Read these off the matrix that follows.
1) Give the smallest entry in the last row.
2) Give the entry just right of the largest entry.
3) Give the entry in the top-right corner.
4) Give the entry just right of -0.815.
5) Give the entry directly above the largest entry.
6) Give the top entry of the column that holds the smallest entry.
7) Give the entry directly below -14.531.
8) Give the entry in the bottom-right corner.
 -1.160   -1.639   -5.216   -1.677  -14.531    3.646   -0.602   -0.513   -7.222    2.026    5.109   11.747    9.862    7.022
-14.003  -10.005   12.686   -8.466   26.214   -5.253  -14.307   16.616   15.820  -10.780    5.586  -12.284  -15.242    3.675
-12.744  -10.907   15.985   -6.767   -1.293   -2.006  -11.226   15.444   15.904   -4.939    6.060    4.038  -17.303    6.289
 11.626   10.994  -12.493    3.836   24.923   11.668    8.234  -23.354  -11.719    0.509    6.507  -13.150   16.372    4.246
 -2.834   -3.088   10.800    3.918  -13.768   -5.953   -2.033   20.740    7.736    6.216    6.148   12.699   -7.962    6.917
 10.328    8.454   14.017   14.661    4.977   -1.965    8.640   10.781   10.753   12.006    8.492    1.398  -11.886    6.097
  0.540    1.285   -0.727    0.265   13.923    0.645   -0.815    0.455   -0.850   -0.409    5.481   -5.784    4.047    4.213
 -6.545   -5.397    4.426   -6.239    5.283    3.813   -6.091   -1.086    4.659   -4.889    5.678   -0.790   -3.417    5.408
  4.449    3.492    1.153   -1.168    9.523   15.977    3.352  -22.420    1.203   -1.891    7.642   -4.479   -0.979    6.608
 -9.269   -7.898   11.660   -4.846    0.634   -1.149   -8.039   10.720   11.413   -3.485    6.123    3.316  -11.769    5.865
 -6.673   -7.075   16.490   -4.807   -9.678    9.115   -4.386   -3.470   15.365   -2.573    8.070    9.176  -18.814    8.106
1) -18.814
2) -5.253
3) 7.022
4) 0.455
5) -14.531
6) -0.513
7) 26.214
8) 8.106

Questions about the row below.
1) What is the last entry?
2) What is the second entry from the left?
3) What is the first entry from the left?
4) What is the fifth entry from the end?
5) What is the third entry from the left?
6) What is the third entry from the right?
7) What is the entry just right of the largest entry?
8) What is the 2nd entry from the right?
[-59.2 -30.0 -61.3  -6.5 -28.3  -3.4 -18.4 -33.7 -28.4 -33.1 -11.9 -29.7]
1) -29.7
2) -30.0
3) -59.2
4) -33.7
5) -61.3
6) -33.1
7) -18.4
8) -11.9
